[ 132.737  108.819 -165.507   97.597   82.967] -> -165.507
[ -2.7 -13.9 -12.9   9.1] -> -12.9
[-11.476 -10.074  -9.703  -8.856   9.962  -9.512] -> -9.703
[ 0.004 -0.026  0.105 -0.131] -> 0.105
[ 16.411 -10.021  12.070   4.997] -> 12.070
[ -61.10 -174.22  -29.69  162.03  -23.47] -> -29.69
[-1.2  1.2  1.7  1.6  1.2  0.2  1.4] -> 1.7
[ 0.091 -0.024  0.116 -0.049 -0.070 -0.112  0.011] -> 0.116
[ 17.635  -8.777  -4.455 -16.812] -> -4.455
---
[ 37  81 -35 -14] out 37
[-34  15  57 -29  44 -59  48] out -34
[-13  16 -17 -19  -3  72 -42] out -13
[-81  54 -61  13] out -81
[-9 24 16 66 19] out -9
[ 39  36 -57  70  17 -66] out 39
[-54 -17 -59   9 -20 -40 -69] out -54
---
[[55 53 55 62 56 68 73 75 71 71 41 47 71 58]
 [66 55 38 43 61 84 82 71 38 59 29 29 45 22]
 [46 34 46 40 35 65 67 78 73 30 18 12 76 63]
 [65 68 20 19 65 46 44 23 32 48 67 42 36 39]
 [18 12 63 57 12 37 40 69 70 20 12 28 65 65]
 [40 38 38 27 33 31 31 40 63 14 45 26 62 73]] → 26

[[357 620 527 580 840 464 558 445 487 868 488]
 [345 612 578 597 995 370 544 441 480 934 546]
 [935 545 304 733 645 719 370 483 890 787 236]
 [838 533 341 678 607 710 380 477 830 780 307]
 [384 764 605 679 456 644 404 449 303 732 556]
 [516 298 239 329 521 701 614 459 901 754 345]
 [395 448 363 431 640 602 616 456 682 786 396]
 [902 605 370 788 732 660 358 480 810 816 265]
 [909 613 378 787 671 690 327 478 804 796 293]
 [903 618 387 784 615 705 309 479 781 783 322]
 [703 379 234 489 626 696 545 476 945 789 257]
 [352 755 535 677 732 529 569 455 383 808 381]] → 383

[[ 21   2   2  -9   5  -2  -4   8   7   0   7  13   2   5   8]
 [  9   9 -10   2 -11  -3 -10   3   2   5  -7   5  -5   3 -27]
 [ 13 -10  -9 -10  10   2   9   2 -19   3 -12  -4  -8   3   2]
 [-30   9  -5 -17  -5   9 -17   0  -7  -4  -2   4  -9 -11 -13]
 [ 12   8  -1 -13 -11  -2 -46 -16  -8 -12 -14   0   1   0  -8]
 [-10  -6  -2   8   4  -9  24  10  -3   8 -11  -3  -1   7 -17]
 [-16   5  -7  -8   6   0   2 -17 -15   7   4  -3   5  -8 -16]
 [-16   1   3   5   4   5 -21   9  -3   0  -2 -11  -3   7  -3]
 [ -2 -29   0  -5  -3 -11 -12  -5   2  -5  -7  -2   1 -14  31]
 [-21 -10  -9 -14 -10  -3  20  -7  -7   3   8  -6  -1  -3 -13]
 [ 14 -30   2   7   7   0   7   5  -2  -1  -9  -8   4  -3  10]
 [-36  11 -11  -6  11  14  21   1  -7  26   0   3   4   8 -21]] → 4

[[3 3 6 4 5 3 5 3 6 3 4 4 3]
 [3 3 6 4 4 2 5 3 5 3 4 4 4]
 [4 3 5 4 3 5 6 2 5 5 4 4 3]
 [2 2 5 1 4 4 8 6 4 4 3 4 4]
 [4 3 4 4 5 4 5 2 3 5 3 5 5]
 [3 3 5 4 5 4 5 2 3 5 3 5 5]
 [3 5 4 4 4 6 4 5 3 6 4 2 5]
 [1 2 5 1 5 3 7 7 4 5 3 3 4]
 [4 5 5 2 4 5 4 2 4 5 4 4 4]
 [1 4 3 3 2 4 5 4 4 5 4 5 3]] → 4

[[ 82  97 105 175  84 109 149 213 107 110 125 107 120 207 148 128]
 [ 86 104  87  42  87  71 120  95 104  78 144  88 118  82 178 157]
 [103 154  94 169 102 131 175  60 194 122 158  97 119  72  59 154]
 [ 95  91 184  43  95 168  64  60 172 167 180 176 118  62 169 164]
 [232 174  78  69 229  64  95  51  23  71   6  83 120  52  45  23]
 [209 127 188 110 206 167  42 116  75 168  47 182 120 125  82  35]] → 125
---
[[ -2  -1  11 -60 -63 -14]
 [ 71   9  -9  37  -8 -18]] -1

[[ 18 -54   0  61]
 [ 41 -38 -80   2]] -54

[[ 13  37  48 -10   0  74]
 [-10  71  -9  78 -78  15]] 37

[[-42 -10   6  15  35]
 [ 55 -61   5   6 -52]] -10

[[ -3  37  25  -6 -15   1  17]
 [  8 -74 -50  17  27  -8  17]] 37

[[ 57  27  22  53  36  40  31]
 [ 67  29 -14  73  54  52  -1]] 27

[[ 14 -39  19 -22 -46  -3  -9]
 [  1 -34   7 -55 -78  14  13]] -39
---
Input: [ 24  15 -24  21  65   2]
Output: 65, -24

Input: [-19  62   2  20 -29   8]
Output: 62, -29

Input:
[[ -8 -47 -26 -63]
 [ 24  -6 -34  62]]
Output: 62, -63

Input:
[[ 64  21   4 -78  31 -62]
 [-25 -53  62  -4 -46 -34]
 [ -8 -26  49 -27  76  47]]
Output: 76, -78

Input: [ -5 -77  20   6]
Output: 20, -77

Input: [ 20 -37   6 -33 -72]
Output: 20, -72

Input: [-66 -15  17 -52 -27]
Output: 17, -66

Input:
[[  4  19  62  70]
 [-11  -4  15  -9]]
Output: 70, -11

Input:
[[-10   9  68 -14]
 [ 54  -1 -33  28]
 [ -4  18 -14  12]]
Output: 68, -33
---
[[-16  14  71   2  48 -64]
 [  4   8 -64   0  20   4]
 [ -9 -71 -46 -70  54 -62]] yields 54

[-21 -26  25  26 -20 -62] yields -20

[[ 7  7 10 61]
 [ 8 19 11 47]] yields 11

[[ -5  -2  65  39]
 [-50 -59   9 -24]
 [ 25  32  17 -12]] yields 17

[[  3  50 -32 -10]
 [-75 -29 -37   3]] yields -37

[[  2  -7   3  -3]
 [-23  68 -29  31]
 [-30  75   0  30]] yields 0

[[-11 -34 -24 -36  -7]
 [ 21  -5 -60  24  16]] yields 24

[ 26 -69  43 -21] yields 43

[58 25 76 78 -2 38] yields -2
---
[  5.839  -0.686   9.369 -10.799] --> 9.369
[  37.414 -170.250  -22.659  -99.191    1.083    4.032  108.036] --> 4.032
[  7.405  15.996  -8.480   9.787 -13.270   4.831] --> -13.270
[-10.834   4.377  16.660 -11.439 -10.379 -14.993] --> -10.379
[-0.8  0.0  1.0 -1.4] --> 1.0
[-0.53  0.14  1.04 -0.39  1.78 -1.15] --> 1.78
---
[ 53  34 -14  76  10   0] yields 0
[-68 -56  -2  -5 -78 -50] yields -50
[-59  78 -58 -25] yields -25
[-17  32  52 -76 -12  -8  26] yields 26
[-75 -73  13 -22] yields -22
[ 78 -74 -49  76 -46 -54 -52] yields -52
[-55 -12  81  -5 -60 -48] yields -48
[-21 -10  38  60] yields 60
---
[-7, 58, -34, -32, -6, -6]	-6
[75, 30, -14, -4, 76, -18, -12]	-12
[-45, -16, 73, -7, -60, -13]	-13
[-6, 76, 0, 20, -16, -6]	-6
[-30, 47, 72, -60, 2, 69]	69
[-50, -4, -43, 66, -65, -38]	-38
[-16, -66, 56, -39, -40]	-40
[64, 6, 17, 39]	39
[59, -29, 47, 10, 14, 40]	40
---
[[-60  31  73 -44 -59  50  40]
 [-71 -54  79 -20  74 -63  -6]
 [-44 -33  20  63  46 -69 -44]] yields 50

[ 52 -68  14 -28] yields 14

[-50 -36  68  75] yields 68

[-33  -5 -16 -76  -3  -1] yields -3

[[ 49   1  77  54]
 [ 48 -44  26  53]
 [ 68  13  22  66]] yields 77

[  0 -77  39 -74 -63  52 -62] yields 52

[ 63 -41 -40  55 -34] yields 55

[ 59  -6 -30  19 -27   8 -74] yields 8

[42 76 28  2] yields 28

[ 51   0 -73 -49 -13 -15  21] yields -15
